Here is a tiny trained network, its code and every weight. The questions are about switching its units off for an input and a class, where a switched-off unit gives its printed mean instead of its output.

import numpy as np


def w(rows, s, z=0):
    codes = np.array(rows[::2]) - 128.0
    scale = np.full(codes.shape[1], s)
    scale[-1] = z or s
    return codes * scale


def norm(h):
    return h / np.sqrt((h * h).mean(-1, keepdims=True) + 1e-5)


def f(y):
    return np.maximum(y, 0)


def log_softmax(a):
    a = a - a.max(-1, keepdims=True)
    return a - np.log(np.exp(a).sum(-1, keepdims=True))


def net(x, mask):
    res = np.array(x, float).reshape(1, 2) / 4 @ E
    u = 0
    for l in range(4):
        y = f(norm(res) @ A[l][:, :-1].T + A[l][:, -1])
        res = res + np.where(mask[u : u + 5], y, B[l][:, -1]) @ B[l][:, :-1]
        u += 5
    return log_softmax(norm(res)[-1] @ U[:, :-1].T + U[:, -1])


A, B = {}, {}
E = w([
[120,215,80,37,175,254,164,118,205,149],'x0',
[122,125,100,173,180,83,16,205,115,140],'x1',
],0.0087)
A[0] = w([
[138,62,163,163,183,66,109,145,30,87,74],'L0N0',
[157,160,139,161,101,253,226,52,175,95,2],'L0N1',
[191,105,221,74,38,135,194,27,87,48,80],'L0N2',
[104,115,89,240,166,52,9,198,88,89,73],'L0N3',
[89,147,112,138,218,136,113,179,149,215,122],'L0N4',
],0.0059,0.0025)
B[0] = w([
[232,167,58,64,125,144,105,164,217,86,208],'L0N0',
[126,171,198,254,96,11,107,215,140,203,225],'L0N1',
[62,40,147,115,125,187,78,74,59,124,230],'L0N2',
[64,160,213,228,155,128,2,178,24,224,254],'L0N3',
[126,63,41,184,144,199,113,129,149,22,186],'L0N4',
],0.0075,0.0089)
A[1] = w([
[135,140,117,68,171,138,148,92,135,139,66],'L1N0',
[131,53,86,18,162,157,133,57,143,30,9],'L1N1',
[155,114,138,153,132,95,42,160,57,111,157],'L1N2',
[162,154,89,81,144,151,2,142,143,96,254],'L1N3',
[184,128,72,106,114,141,130,80,134,122,36],'L1N4',
],0.0088,0.00081)
B[1] = w([
[173,84,115,115,102,80,138,51,129,69,132],'L1N0',
[104,43,28,94,90,83,208,122,156,83,153],'L1N1',
[46,128,99,181,174,215,108,173,127,148,255],'L1N2',
[21,107,179,173,57,105,177,58,2,153,216],'L1N3',
[138,101,145,128,153,100,206,131,96,131,133],'L1N4',
],0.0083,0.011)
A[2] = w([
[136,151,119,165,140,157,155,158,115,157,101],'L2N0',
[195,130,91,146,153,171,124,176,177,150,139],'L2N1',
[131,185,90,125,206,112,80,179,169,123,250],'L2N2',
[123,81,116,137,120,110,67,208,156,147,74],'L2N3',
[156,85,59,120,115,118,129,104,96,7,136],'L2N4',
],0.011,0.0019)
B[2] = w([
[183,167,140,99,169,77,137,90,154,125,248],'L2N0',
[196,130,139,145,155,99,57,181,72,63,154],'L2N1',
[165,14,165,94,173,187,104,175,95,87,208],'L2N2',
[113,149,99,52,103,132,146,128,170,128,253],'L2N3',
[139,127,94,10,181,130,206,107,199,116,201],'L2N4',
],0.011,0.0058)
A[3] = w([
[106,128,97,173,199,168,66,149,92,149,35],'L3N0',
[167,97,138,116,146,126,106,198,137,71,9],'L3N1',
[119,159,149,97,101,101,119,187,157,198,100],'L3N2',
[85,254,106,144,128,135,174,130,180,187,48],'L3N3',
[128,117,98,40,128,183,118,138,137,124,42],'L3N4',
],0.0083,0.0014)
B[3] = w([
[116,32,218,117,2,87,154,119,123,204,254],'L3N0',
[114,90,97,124,192,144,67,135,148,34,151],'L3N1',
[150,201,82,48,145,109,154,151,126,73,169],'L3N2',
[173,197,203,164,54,77,180,128,234,67,185],'L3N3',
[118,136,106,114,71,118,225,116,140,92,156],'L3N4',
],0.0082,0.0088)
U = w([
[134,254,220,138,77,25,188,143,234,90,128],'0',
[189,166,23,101,157,127,85,87,96,195,12],'1',
[233,144,145,82,204,131,61,220,132,18,125],'2',
[31,55,186,182,71,143,51,158,37,218,205],'3',
[138,148,68,99,127,103,100,112,126,149,38],'4',
[64,78,39,35,102,128,242,77,157,68,173],'5',
[236,139,27,123,162,160,95,63,96,224,3],'6',
],0.01,0.0049)

Each question gives the input, the list of numbers given to net, and the class t.
The units are the neurons (one row each of A and B). Each row of codes is followed by its name. A weight is (code - 128) times the scale printed after its matrix; where a second scale follows, it is the last column's (A, B and U).
mask holds one flag per neuron, layer by layer. A switched-off neuron (its flag False) gives its mean, the last column of its row in B, instead of its output. The means were averaged over made-up inputs and are rounded, as every weight is.
A unit's drop is (log p(t) with every unit on - log p(t) with that unit switched off) / (log p(t) with every unit on - log p(t) with every unit switched off).
The circuit of an input: a set's keep is (log p(t) with only the set's units on - log p(t) with every unit switched off) / (log p(t) with every unit on - log p(t) with every unit switched off). Starting from the 12 units with the biggest drops (on a tie, the unit counted first), units are removed one at a time, each time the one whose removal leaves the highest keep (on an exact tie, the one counted first), for as long as the keep stays at least 0.8.
units of the circuit, in order: the units of the circuit, biggest drop first
most important unit: the unit with the biggest drop
k most important neurons: the k neurons with the biggest drops, biggest first
top k neurons in layer l: the k neurons of layer l with the biggest drops, biggest first
drop when u is switched off: that unit's drop, to one decimal
input [2,-2], class 0: most important unit : L0N0
input [8,8], class 5: units of the circuit, in order : [L0N3 L0N1]
input [-7,-4], class 5: units of the circuit, in order : [L0N3 L0N1 L2N4]
input [-5,-3], class 5: units of the circuit, in order : [L0N3 L0N1 L2N4]
input [1,-4], class 0: 4 most important neurons : [L0N1 L1N3 L2N2 L0N3]
input [3,-8], class 0: 2 most important neurons : [L0N1 L1N3]
input [-8,-6], class 5: units of the circuit, in order : [L0N3 L0N1]
input [6,1], class 0: top 2 neurons in layer 1 : [L1N3 L1N2]
input [6,-3], class 2: units of the circuit, in order : [L1N3 L0N1 L2N1 L0N3]
input [8,-6], class 0: 2 most important neurons : [L0N1 L0N0]
input [8,1], class 0: 2 most important neurons : [L1N3 L1N2]
input [7,-1], class 2: 2 most important neurons : [L0N1 L1N3]
input [5,1], class 0: 3 most important neurons : [L0N3 L1N2 L0N2]
input [1,0], class 2: 3 most important neurons : [L1N3 L0N3 L0N2]
input [8,-4], class 2: 4 most important neurons : [L1N3 L0N1 L2N1 L0N2]
input [-4,-4], class 5: most important neuron : [L0N3]
input [3,3], class 5: 3 most important neurons : [L0N3 L0N1 L0N4]
input [4,0], class 2: top 2 neurons in layer 0 : [L0N1 L0N0]
input [2,-1], class 2: top 2 neurons in layer 0 : [L0N3 L0N2]
input [3,-7], class 0: top neuron in layer 1 : [L1N3]
input [5,-8], class 0: drop when L0N1 is switched off : 1.8
input [7,5], class 5: drop when L0N1 is switched off : 0.9
